Below are the code and all the weights of a small trained network. Each question names an input and a class and asks about switching units off, where a switched-off unit gives its printed mean instead of its output.

import numpy as np


def w(rows, s, z=0):
    codes = np.array(rows[::2]) - 128.0
    scale = np.full(codes.shape[1], s)
    scale[-1] = z or s
    return codes * scale


def f(y):
    return y / 2 * (1 + np.tanh(0.7978845608 * (y + 0.044715 * y**3)))


def log_softmax(a):
    a = a - a.max(-1, keepdims=True)
    return a - np.log(np.exp(a).sum(-1, keepdims=True))


def net(x, mask):
    res = np.array(x, float).reshape(1, 8) / 4 @ E
    y = f(res @ A[0][:, :-1].T + A[0][:, -1])
    res = res + np.where(mask, y, B[0][:, -1]) @ B[0][:, :-1]
    return log_softmax(res[-1] @ U[:, :-1].T + U[:, -1])


A, B = {}, {}
E = w([
[176,142,174,116,160,125,158,78,159,106,68],'x0',
[73,147,94,126,118,130,105,141,154,115,97],'x1',
[140,107,80,134,138,254,95,102,138,157,102],'x2',
[121,150,99,173,104,106,144,132,171,86,96],'x3',
[109,102,119,167,93,115,167,130,140,170,69],'x4',
[138,136,82,155,61,151,118,118,172,67,135],'x5',
[174,52,138,152,148,122,198,120,136,116,79],'x6',
[127,173,149,185,127,149,113,141,153,116,90],'x7',
],0.0096)
A[0] = w([
[124,164,186,147,107,129,104,106,178,13,103,173],'neuron 1',
[173,219,110,143,115,57,122,92,176,2,141,171],'neuron 2',
[99,161,173,111,154,136,53,127,133,85,243,197],'neuron 3',
[21,87,41,171,133,105,62,186,93,185,132,179],'neuron 4',
[206,249,157,107,90,120,88,92,175,80,147,189],'neuron 5',
[85,186,56,199,50,210,91,94,211,157,67,170],'neuron 6',
[179,151,183,134,40,173,53,105,231,82,161,129],'neuron 7',
[125,207,98,135,199,63,149,105,126,83,233,100],'neuron 8',
[29,192,197,71,140,103,3,62,92,114,109,157],'neuron 9',
[93,130,36,139,44,121,74,120,145,71,147,191],'neuron 10',
[171,30,116,183,110,169,161,79,90,136,78,203],'neuron 11',
[116,197,170,66,159,151,95,135,91,46,114,190],'neuron 12',
[134,93,219,213,73,35,234,180,131,109,78,147],'neuron 13',
[93,157,129,126,124,118,93,199,98,203,182,253],'neuron 14',
[153,95,190,124,201,115,143,125,152,232,126,178],'neuron 15',
[144,146,112,162,128,62,213,182,143,89,124,126],'neuron 16',
[212,127,209,166,170,169,132,164,131,130,106,192],'neuron 17',
[57,173,167,94,130,53,141,160,168,147,89,121],'neuron 18',
[171,7,184,91,236,37,171,101,43,198,126,213],'neuron 19',
[110,127,172,125,116,192,137,116,77,213,67,196],'neuron 20',
],0.006,0.004)
B[0] = w([
[213,60,158,139,195,149,164,122,110,85,22,179],'neuron 1',
[208,109,193,211,170,113,195,157,147,66,61,194],'neuron 2',
[68,118,139,126,140,85,98,114,189,71,109,202],'neuron 3',
[46,75,102,58,100,31,216,133,77,179,123,203],'neuron 4',
[139,59,136,91,234,163,156,149,158,125,16,189],'neuron 5',
[149,97,104,97,188,149,206,109,60,191,65,238],'neuron 6',
[164,146,132,114,159,128,141,182,185,135,86,179],'neuron 7',
[196,144,70,105,160,161,212,113,127,97,89,161],'neuron 8',
[81,185,105,137,184,159,119,119,183,133,72,197],'neuron 9',
[123,90,144,104,137,91,105,99,125,122,72,206],'neuron 10',
[100,2,159,103,169,161,170,47,122,89,171,198],'neuron 11',
[97,23,120,90,134,163,154,144,202,122,86,175],'neuron 12',
[113,143,208,165,7,55,162,179,95,140,123,203],'neuron 13',
[17,143,114,79,100,45,132,52,184,107,60,211],'neuron 14',
[106,204,175,77,31,96,101,152,34,200,174,193],'neuron 15',
[149,145,131,187,65,55,90,147,74,59,79,161],'neuron 16',
[51,125,150,124,113,122,174,79,118,116,133,181],'neuron 17',
[113,205,90,207,82,137,57,154,198,36,58,160],'neuron 18',
[47,118,187,67,78,66,186,106,54,188,156,255],'neuron 19',
[97,167,193,74,120,127,234,54,105,158,133,187],'neuron 20',
],0.0053,0.0091)
U = w([
[76,189,116,133,79,99,92,167,162,114,122,138],'0',
[194,173,126,171,98,147,64,210,143,157,207,10],'1',
[191,136,127,135,166,150,107,140,133,174,111,82],'2',
[192,198,111,197,112,130,53,147,140,124,255,4],'3',
[70,123,171,87,116,83,159,87,69,158,156,165],'4',
[169,109,141,120,177,138,131,96,191,54,127,151],'5',
[128,81,118,108,86,133,106,105,99,104,182,141],'6',
[188,122,175,160,88,97,127,163,95,65,133,92],'7',
],0.0097,0.0044)

Each question gives the input, the list of numbers given to net, and the class t.
The units are the neurons (one row each of A and B). Each row of codes is followed by its name. A weight is (code - 128) times the scale printed after its matrix; where a second scale follows, it is the last column's (A, B and U).
mask holds one flag per neuron, in row order. A switched-off neuron (its flag False) gives its mean, the last column of its row in B, instead of its output. The means were averaged over made-up inputs and are rounded, as every weight is.
A unit's drop is (log p(t) with every unit on - log p(t) with that unit switched off) / (log p(t) with every unit on - log p(t) with every unit switched off).
The circuit of an input: a set's keep is (log p(t) with only the set's units on - log p(t) with every unit switched off) / (log p(t) with every unit on - log p(t) with every unit switched off). Starting from the 12 units with the biggest drops (on a tie, the unit counted first), units are removed one at a time, each time the one whose removal leaves the highest keep (on an exact tie, the one counted first), for as long as the keep stays at least 0.8.
circuit, biggest first: the units of the circuit, biggest drop first
unit that matters most: the unit with the biggest drop
top k neurons: the k neurons with the biggest drops, biggest first
drop of u: that unit's drop, to one decimal
input [4,-5,-3,1,4,3,2,4], class 7: unit that matters most : neuron 13
input [-4,-6,-4,-3,-1,3,-7,7], class 0: circuit, biggest first : (neuron 11; neuron 6)
input [-3,3,7,4,2,-1,-3,6], class 2: circuit, biggest first : (neuron 19; neuron 6)
input [1,6,-5,6,5,-4,2,-8], class 0: circuit, biggest first : (neuron 18; neuron 6)
input [1,0,-3,2,3,4,-5,0], class 7: top 2 neurons : (neuron 2; neuron 11)
input [-6,-7,7,3,-7,-2,-6,5], class 5: circuit, biggest first : (neuron 19; neuron 15)
input [-2,1,-2,6,4,8,4,8], class 7: top 2 neurons : (neuron 13; neuron 16)
input [-2,1,-1,-5,-3,6,3,0], class 5: circuit, biggest first : (neuron 19; neuron 15)
input [-3,2,2,2,-3,-6,0,8], class 0: circuit, biggest first : (neuron 19; neuron 11)
input [1,7,-5,2,-1,-5,-5,6], class 0: top 2 neurons : (neuron 18; neuron 11)
input [0,5,-3,7,-8,-4,4,4], class 5: top 2 neurons : (neuron 15; neuron 19)
input [8,6,-7,-2,-2,8,7,-3], class 7: top 2 neurons : (neuron 13; neuron 16)
input [4,3,5,-1,0,-5,-5,5], class 2: drop of neuron 13 : 0.2
input [6,-6,4,4,7,6,-5,-6], class 5: drop of neuron 19 : 0.2
input [4,8,-3,0,-5,1,3,0], class 5: drop of neuron 9 : 0.0
input [-1,-6,-4,6,4,-7,-5,4], class 0: top neuron : (neuron 18)
